(in the rows, 128 means zero)
Each row has a class, written after it.
[130  98 113 156 140 103 196 117 117  70 134 164 127 152 176 116 133 111
 135 103 135 126 138 155 121 173 111  88 131 125 131 167 123 133 132 124
 136 150 146  97 159 159 113  77  84] => ladun
[135  85 107 109 146 111 211 102 117 106 131 116 150 146 231 129 131 103
  75 103 131 116 122 130 104 168  78  70 123 153 155 132 116 135 167 136
 112 155 132 111 142 163 106 101  69] => Senik
[121 123 171  79 143 134 119 174 130 148 165  89 158 131 159 151 142 159
 137 152  79 149 145 113 174 114  94  94 132 125 129 153 107 104  89 106
 119 117 130 113 156  95 150 148 126] => Rorom
[ 87 148 124  53 129 122 118 132 115 117 151 163 108 130 194 148  82 168
 149 159 153 133 136 105 108  96  90  96 102 147 150 178 119  63 136 136
  79  91 124 152 169 145 109 188 113] => zevez
[139 121 173 108 131 126 141 180 137 163 137  52 162 130 156 181 176 175
 154 172  96 150 136 107 166 108 101 109 109 102 149 101 100 123  95 108
 131 126 111 122 130  95 165 132 130] => lalur
[ 95 126 167  70 137 112 103 153 136 154 168  94 156 126 166 156 137 137
 139 166  92 149 141  95 178 121  86 102 102 112 157 121 125 119  72 131
 124 138 133 132 153 120 148 182 145] => Ges
[ 90 168 120  63 144 124 124 132 126  92 158 172 116 141 198 130  58 159
 150 193 162 151 166  92 139  89  96 116  99 149 144 206 158  84 149 119
  95  93 157 182 152 156 120 189 104] => pored
[117 137 186  78 138 133 114 184 132 164 170  87 164 127 154 145 148 161
 138 146  79 157 134 124 171 115  92  88 129 130 135 146 106 100  84 109
 111 123 130 107 151 106 145 152 132] => zevez
[ 81 131 178  88 134  93 109 157 143 142 154 115 144 130 166 164 136 149
 155 171  76 152 146 102 162 124  97  95 102 115 146 116 127 111  53 131
 135 122 113 105 161 130 156 180 139] => Lida
[114 140 179  82 146 129 118 173 134 147 166  81 162 129 156 134 139 149
 133 155  79 151 149 116 179 118  98  92 130 150 141 146 109  88  89 108
 111 112 120 109 142  98 139 154 114] => pored
[136  94 108 119 145 112 216  93 119 111 127 119 143 149 227 121 125 110
  76 112 140 123 114 136 108 175  85  62 130 157 151 148 117 130 165 136
 110 155 159 123 142 162 106 120  69] => kofol
[118 134 185  84 138 136 130 169 131 147 164  90 164 123 158 142 142 163
 131 151  79 158 144 126 175 120  98  88 124 134 139 145 112  82  82 113
 108 116 118  96 147 107 155 146 123] => sare
[130  93 104 149 134 103 205 112  98  87 137 150 119 147 196 149 142 121
 141 109 128 130 126 154 133 167  98  90 125 134 138 174 116 137 138 127
 140 153 139 100 169 141 124  70  78] => Luk
[ 84 134 174  90 131  90 108 155 128 141 171 114 134 128 160 156 135 157
 148 181  81 157 143 102 174 132  94  85  94 102 145 123 131 106  69 137
 128 130 125 106 160 124 158 176 132] => Lida
[122 138 176  82 144 138 124 166 137 163 166  92 159 125 164 147 134 155
 118 155  77 156 130 120 175 123  91  86 131 147 136 138 107  95  91 110
 116 121 136 112 150 100 144 163 118] => kofol
[143 126 175 107 127 131 151 176 128 163 143  55 175 124 153 173 168 176
 157 168  91 143 138 113 171 114 103 102 115 100 149 113  99 121  98 115
 126 125 117 123 120  93 177 132 122] => sare
[126  83 104 110 143 103 219  99 114 105 134 124 144 149 236 131 116 107
  87 113 145 124 120 129 101 168  83  72 118 147 154 141 117 135 160 138
 111 154 149 121 133 168 106 127  68] => dagi
[127 103 103 124 151 101 211  86 108  80 129 122 152 147 214 111 126 110
  74 115 136 123 109 132 112 178  86  69 127 155 146 126 121 126 171 144
 107 155 147 123 137 167 109 118  66] => Ges
[149  83  98 119 138 103 201  90 118  90 141 150 128 138 196 141  98  80
 115  91 137  88 100 156  84 163 108 106 107 117 171 156 118 155 139 134
 142 171 116 141 141 148  97 100  95] => ladun
[ 67 163 123  79 137 101 118 133 103  89 154 185  99 145 193 117  69 169
 155 178 156 143 154  97 147  98 104  87 110 122 158 173 164  74 134 114
 100 100 121 148 154 124 109 171  92] => Lida
[133 101 112 119 146 103 211  91 118 103 126 120 145 146 214 121 125 109
  74 107 140 122 113 139  95 172  84  76 135 161 147 136 128 131 161 137
 109 163 150 119 137 169 104 117  74] => Ges
[ 85 122 180  86 127  96 102 159 135 145 157 101 150 131 162 163 135 147
 148 169  85 151 145 100 170 124  96  98 100 104 148 121 129 115  65 132
 128 129 120 117 149 125 152 172 135] => Lida
[141 106 109 160 147  97 209 116 110  81 139 168 118 156 176 128 147 122
 143 107 149 113 137 145 129 151 110  98 132 130 131 155 127 154 127 122
 139 155 145  99 152 147 121  77  91] => dagi
[ 95 124 172  94 141  99 104 150 136 139 172 126 135 138 154 159 128 148
 141 170  73 144 144  89 167 118 101  85  97 104 146 119 128 122  75 126
 126 137 122 119 157 116 161 164 136] => Senik
[139  96 118 119 130  97 190  85 119  79 138 143 129 145 199 126 109  86
 120  88 141  98 110 165 110 172 104 115 108 136 152 165 123 146 122 121
 140 166 132 123 141 152  84 100  97] => Lida
[133  94 106 122 139 102 207  79 126  68 134 155 128 148 193 127 107  85
 112  88 153  90 106 162 105 169 108 112 113 134 155 158 124 136 128 117
 138 170 127 135 148 167  86  92 102] => lalur
[139  86 107 146 140 110 203 116 112  96 135 149 130 151 188 131 144 116
 138 103 148 115 137 150 139 156  99  97 130 134 135 155 124 147 125 122
 135 151 150  95 156 150 109  73  92] => dagi
[124 129 176  95 145 127 130 177 130 149 164 105 153 130 154 140 152 166
 130 153  62 150 145 118 173 114 100  90 123 133 132 135 105  92  97 103
 112 115 113  98 154  86 159 128 122] => Senik
[ 95 143 126  51 129 118 119 140 126 104 150 144 110 132 197 149  77 158
 134 160 157 119 149  84  98  85  89 104  96 155 153 161 122  65 146 138
  69  91 106 161 159 135 103 180 108] => Senik
[ 72 180 115  86 146 106 123 132 104  89 151 162 110 145 187 110  76 157
 155 172 164 140 173  91 161  95 106  86 118 145 178 178 170  85 139 119
 103 102 112 155 138 136 100 166  87] => pored
[112 133 179  91 140 128 115 174 133 138 172  88 150 132 154 140 132 159
 130 148  79 161 143 120 181 120  99 101 124 119 136 140 106  92  83 102
 111 119 122  96 147 100 140 145 127] => lalur
[ 85 160 120  74 148 120 134 118 126  84 142 191 122 141 203 137  61 173
 154 197 157 148 158  92 135 100 100 111 101 150 132 184 160  83 148 129
 103  91 154 187 156 156 130 197 108] => pored
[139 106 107 153 136  99 206 128 111  84 139 135 117 146 188 132 156 117
 147 109 139 110 139 146 126 151 105  98 119 136 126 159 110 152 140 130
 135 145 126  97 163 140 128  75  95] => Lida
[120 123 183  82 134 144 116 181 137 152 165  81 168 120 160 142 133 149
 135 149  89 153 138 124 169 118 104  93 120 127 135 152 104  87  90 110
 107 114 112 105 154 113 147 143 128] => sare
[ 92 132 113  41 125 123 120 135 124 124 152 146 107 129 199 151  72 152
 140 158 169 127 135  98  99  86  78 113  94 144 162 176 120  70 132 139
  78  93 122 160 152 137  92 193 110] => dagi
[ 97 120 175  87 132 110 108 140 141 142 169 106 147 124 156 156 125 141
 141 165  90 147 148 102 175 125  98  94 100 105 156 135 129 116  65 132
 119 140 123 109 150 144 156 165 140] => sare
[143 129 167 102 132 125 141 179 132 163 138  38 165 120 156 168 177 166
 151 168  96 159 137  98 174 104  97 108 114 112 151 104 103 123 100 120
 123 126 116 127 125  90 162 145 123] => Ges
[124 131 174  92 140 126 124 175 129 149 168  95 146 131 151 135 136 157
 133 152  90 158 139 119 162 124  97  98 129 122 134 134 113  96  87 111
 111 122 131 101 136 100 134 156 123] => dagi
[ 84 171 122  80 146 122 140 129 119  89 157 184 109 144 194 137  56 181
 148 192 157 160 168  87 138  99  97 110 102 138 130 190 166  81 152 116
 102 100 152 171 160 156 136 177 112] => lalur
[ 75 159 114  76 139 119 125 134  94 106 150 179 103 138 197 138  71 160
 151 175 157 147 148  98 146 104 100  96 116 140 171 182 160  83 147 114
 107 106 117 157 159 128 109 161  97] => Luk
[ 69 177 112  88 142 107 137 127  97  99 150 183 110 144 193 125  71 166
 146 179 167 138 157  93 159  98 103  77 117 141 175 168 167  79 141 112
 109 101 121 159 148 123 117 169  91] => kofol
[134 106 117 146 138  99 190 114 111  71 146 151 118 156 182 117 140 111
 136 106 143 118 138 153 131 159 107  92 125 132 125 166 122 141 125 123
 130 149 149  86 159 153 108  80  84] => Lida
[ 82 175 120  61 135 117 132 129 111  96 154 182 113 142 197 129  64 170
 146 189 164 156 158  89 144  94  89 114 105 149 128 186 158  80 153 126
  96 101 161 187 156 137 134 196 116] => Ges
[ 97 134 122  48 136 125 118 133 122 124 151 145 111 124 193 157  75 157
 142 158 165 125 146  92  98  88  83 115  95 154 164 178 126  71 130 142
  80  91 115 155 158 138  95 196 110] => dagi
[153 105 102 120 137 103 197  83 119  84 140 140 128 150 190 124 114  76
 107  94 145  88 100 156 105 159 104 115 111 145 163 148 123 151 134 124
 130 175 139 142 134 150  90 102 106] => Ges
[150 114 178 106 133 125 139 190 141 164 132  50 170 124 150 174 176 172
 155 169  91 152 138 108 152 112 106 107 116  96 157 106  96 124  98 112
 128 122 116 127 124  95 160 141 118] => ladun
[121 139 186  84 149 127 128 177 130 150 167 102 152 130 153 140 141 161
 127 154  65 153 147 107 170 120  91  89 125 147 132 141 108  83  94 100
 112 119 118  96 153  95 154 141 119] => Senik
[ 78 169 121  92 137 114 131 131 107  98 155 167 112 137 190 123  68 169
 153 159 164 143 163  97 148 105 113  83 118 121 167 170 170  80 138 123
  99 111 106 151 147 144 112 164  96] => sare
[ 89 153 110  58 130 126 120 126 119 107 151 168 114 134 202 147  52 161
 147 182 163 141 157  81 133 106  80 118 101 136 143 201 155  93 151 133
 102 105 152 185 157 158 119 191 115] => Rorom
[ 90 169 120  73 141 117 132 134 116  98 156 193 111 146 193 138  59 179
 154 193 162 154 162  88 134  93  84 116 102 144 138 186 165  86 142 125
 104  98 154 173 145 146 127 192 109] => dagi
[ 77 166 116  87 143 110 134 137  98 118 150 176 115 143 195 128  70 169
 158 178 167 139 154  86 154 105 107  89 112 135 173 161 172  86 139 114
 111 101 118 166 148 126 105 172  90] => dagi
[ 86 141 121  48 130 119 110 138 120 115 159 140 104 133 193 145  61 162
 132 164 155 132 145  96 106  88  83 108  92 142 158 187 124  60 148 137
  76  96 117 154 162 140 109 181 113] => lalur
[118 134 184  90 139 131 111 185 139 146 168  91 153 128 156 143 151 162
 147 144  74 153 143 123 171 114  94  89 128 132 136 140 105  96  86 108
 110 128 121 102 148 104 146 151 132] => zevez
[132  96 115 128 147 109 225  93 116  94 127 120 153 144 226 120 120 118
  86 110 136 125 121 135 111 175  97  65 129 145 150 148 122 129 164 134
 107 152 137 113 138 178 120 107  66] => sare
[ 76 161 104  90 143 110 128 118  95  89 150 179 105 142 191 125  71 163
 150 170 168 132 161  88 149 114 100  83 116 133 165 181 173  92 143 121
 115 105 122 157 158 132 106 163  94] => Rorom
[ 81 137 124  54 128 120 108 138 112 104 146 156 107 134 192 149  74 156
 134 169 157 133 131 105 103  89  90  97  98 154 157 182 126  67 150 139
  87  98 114 159 156 130 108 188 109] => Luk
[ 75 176 115  83 146 109 123 137 103  92 155 177 105 148 192 108  89 163
 145 174 165 145 155  95 161  98 103  79 117 147 160 157 164  75 146 112
 103 109 118 157 158 126 110 176 100] => Ges
[ 90 116 173  83 135 104 102 157 136 150 158 113 148 136 160 160 140 145
 148 163  98 147 149 101 174 122  91 104 108 109 161 116 133 119  57 128
 125 132 134 113 146 130 140 168 141] => dagi
[ 98 172 115  66 144 125 138 126 110 103 166 185 112 143 198 143  64 178
 143 194 161 152 151  96 143  96  83  98 102 142 135 197 152  85 155 128
 104 102 160 180 163 142 136 184 103] => kofol
[ 80 161 117  78 138 122 136 125 119  97 160 190 108 142 191 140  50 175
 142 196 158 158 160  85 144 100  89 117  91 135 131 198 161  85 154 118
 101 105 164 173 156 154 141 181 118] => lalur
[ 79 145 134  43 128 109 106 141 116 110 157 141 110 129 195 147  82 170
 138 161 159 126 142 104 104  95  81  99 101 150 147 172 115  56 141 137
  78  89 109 150 162 127 100 197  96] => Lida
[128  94 104 123 151 102 227  94 115  89 135 125 136 149 214 120 111 111
  83 114 133 125 118 141  96 173  92  72 122 143 143 157 118 122 163 127
 118 152 145 111 149 174 115 102  70] => lalur
[ 97 159 126  57 132 132 136 126 119 101 155 174 120 134 202 143  55 177
 150 186 175 136 158 104 130  92  93 112 100 133 139 192 154  87 150 132
  91 103 151 182 153 160 128 188 119] => sare
[ 73 173 118  77 141 123 135 126 119  92 158 193 111 145 185 141  54 177
 146 201 157 154 166  86 133 101  94 112  96 142 127 195 160  78 154 118
  99  96 153 178 161 160 141 179 118] => lalur
[ 88 163 124  57 128 127 118 140 115  99 152 175 111 142 194 141  63 172
 147 193 165 158 153  98 129  97  80 117 108 147 135 207 154  80 160 121
 100 103 152 182 151 144 122 186 110] => Luk
[ 72 170 123  78 136 106 124 137  94  98 156 175 107 146 185 117  73 161
 161 175 162 135 160 100 157 107 105  88 110 130 162 177 165  79 133 114
 110 102 116 153 154 127 104 165  97] => Lida
[107 135 187  83 137 117 117 183 132 136 169  81 153 129 148 136 141 156
 142 151  84 150 144 120 165 115  98  96 121 128 126 152 101  91  87 104
 110 115 123 105 145  94 142 151 120] => Lida
[112 145 185  89 146 131 126 176 125 165 165  99 161 123 154 142 136 159
 139 152  61 157 131 119 163 126  99  84 129 139 137 142 106  93  87 109
 115 117 128  99 154 104 156 156 127] => zevez
[ 80 142 123  55 131 118 119 137 124 113 156 153 110 131 198 153  66 159
 127 160 159 134 142  93 105  93  86 112  93 141 161 180 125  61 142 133
  75  96 109 153 161 142 110 184 113] => lalur
[152 120 169 100 130 126 141 174 138 168 136  46 166 124 159 178 167 169
 156 174  90 141 132 110 174 101  96 102 114 113 156 108  96 123  89 117
 134 122 117 129 133  91 161 141 124] => kofol
[ 84 147 121  49 131 119 116 132 125 119 154 148 109 128 206 152  64 163
 132 162 155 132 139  88 116  87  84  94 105 154 156 173 117  64 142 136
  75  94 115 160 161 133 109 199 105] => kofol
[ 84 123 173  74 139 103 106 147 147 134 154 102 152 130 168 160 130 138
 145 165  86 150 152  99 168 118  94  93 109 111 162 120 130 107  58 140
 119 132 122 117 142 141 142 180 132] => pored
[152  80  97 122 130 105 198  80 125  84 126 133 129 147 203 141 105  75
 111  89 151  79 103 161  93 163 106 113 114 131 160 163 125 171 130 125
 142 169 146 147 141 161  82  96 108] => Rorom
[ 66 176 120  88 138 102 121 130  97  83 153 179 101 144 184 111  70 165
 159 178 164 140 159  97 155 108 104  84 108 132 161 175 167  78 139 115
 112 102 114 151 146 126 103 175  90] => Lida
[ 91 117 173  83 136 104 118 145 134 152 152 117 152 125 163 174 136 152
 149 174  90 145 136  94 166 132  86 101 101 113 154 109 131 115  59 140
 130 131 129 122 151 128 150 178 139] => dagi
[158  89 109 110 141 107 200  88 125  85 141 145 128 147 198 138 110  78
 108  91 135  75 108 157  83 147 107 114 108 136 156 146 119 162 134 127
 129 170 132 136 146 156  96  80 107] => Senik
[ 88 163 121  50 130 137 121 135 120 114 151 173 124 132 195 141  59 158
 155 186 163 142 150  96 124  97  79 113  97 149 136 196 151  87 150 130
 102 101 154 183 158 163 125 191 127] => zevez
[151 110 172  94 128 138 137 173 136 172 127  44 180 120 164 184 178 175
 155 159  98 145 140 105 169 113  95 107 117 103 155 118 110 125  87 124
 131 124 114 122 131  97 148 134 125] => Rorom
[114 125 182  84 139 129 108 184 127 140 167  91 152 132 156 145 143 158
 136 154  75 159 133 129 177 120  89  91 127 140 138 158 106  90  92 108
 116 126 125 103 155  99 138 143 123] => Luk
[152  85 107 109 139 111 198  74 122  97 145 154 123 140 187 126  97  82
 106  95 140 105  99 161  95 171 105 107 111 126 159 173 122 150 124 118
 140 165 150 131 144 152  82 109  96] => ladun
[137 117 179 100 132 129 147 174 135 164 139  47 162 123 159 171 162 171
 151 174  92 155 135 106 169 113 100 104 105 106 154 119 104 107  90 103
 123 121 123 113 137  98 157 127 122] => lalur
[ 87 155 122  46 135 123 118 133 116 115 150 147 116 128 192 143  83 165
 135 162 164 132 146  89 118  86  82 106 105 159 157 171 127  58 148 136
  75  98 111 164 155 130 108 195 110] => Ges
[115 123 178  70 147 136 120 180 130 156 165  94 158 130 157 142 143 150
 141 146  94 147 144 115 172 116  86  96 124 136 143 142 110  90  80 112
 118 123 126 107 145 100 132 162 128] => dagi
[144 102 110 160 137 109 204 107 106  83 141 134 124 141 185 134 145 122
 138 106 141 113 138 155 129 159 111  89 122 133 132 158 116 151 139 130
 133 149 132  92 162 153 133  65  90] => sare
[ 93 148 117  60 136 127 123 134 113 107 157 186 116 145 196 141  64 172
 148 188 172 142 153  98 134 100  83 118 101 133 139 187 155  86 149 125
  97 100 160 186 151 141 116 190 116] => dagi
[134  85  99 117 141 108 210  95 108 113 128 112 148 143 237 131 122 108
  77  99 136 118 117 133 111 187  76  72 134 146 156 152 123 143 170 141
 121 161 145 117 144 164 104 110  66] => Rorom
[149 118 180  97 130 123 142 190 133 166 142  41 162 124 157 170 176 175
 161 172  90 148 137 107 172 104 102 105 108 101 150 117  97 115  93 115
 118 120 118 116 130  90 156 139 117] => Lida
[ 88 125 178  80 128 101  97 159 140 143 165 103 146 133 154 152 136 136
 147 167  90 151 154 100 177 118  90 100 101 106 154 139 126 117  59 127
 126 132 122 106 145 129 144 171 138] => Lida
[ 74 165 119  79 141 106 126 129 100  91 157 171 106 143 185 118  76 162
 154 170 161 139 162 104 150 100 101  91 108 132 161 180 165  82 135 112
 109 103 123 146 149 131 104 163  93] => Lida
[ 95 120 179 100 133 107 109 144 145 128 158 119 146 131 152 161 121 148
 147 167  87 153 143  93 171 123 108  96 103 101 146 129 133 108  64 132
 117 133 124 119 149 140 164 174 142] => sare
[ 87 143 175 108 140 102 102 170 139 144 172 126 137 137 148 162 144 148
 151 168  73 156 144 100 159 110 106  80 102 115 149 131 130 125  70 121
 125 135 126 112 152 124 172 166 151] => zevez
[126 104 118 116 152 104 210 102 117  92 136 132 151 148 214 118 127 116
  95 106 128 125 118 138 108 165  85  62 130 153 146 153 124 128 156 134
 116 159 148 114 141 174 117 115  70] => zevez
[121 132 176  90 144 128 122 162 125 148 160  95 152 132 156 140 134 169
 131 148  70 154 146 118 174 133  91  89 138 129 136 156 125  97  83 115
 118 120 139 106 154  99 138 151 122] => Rorom
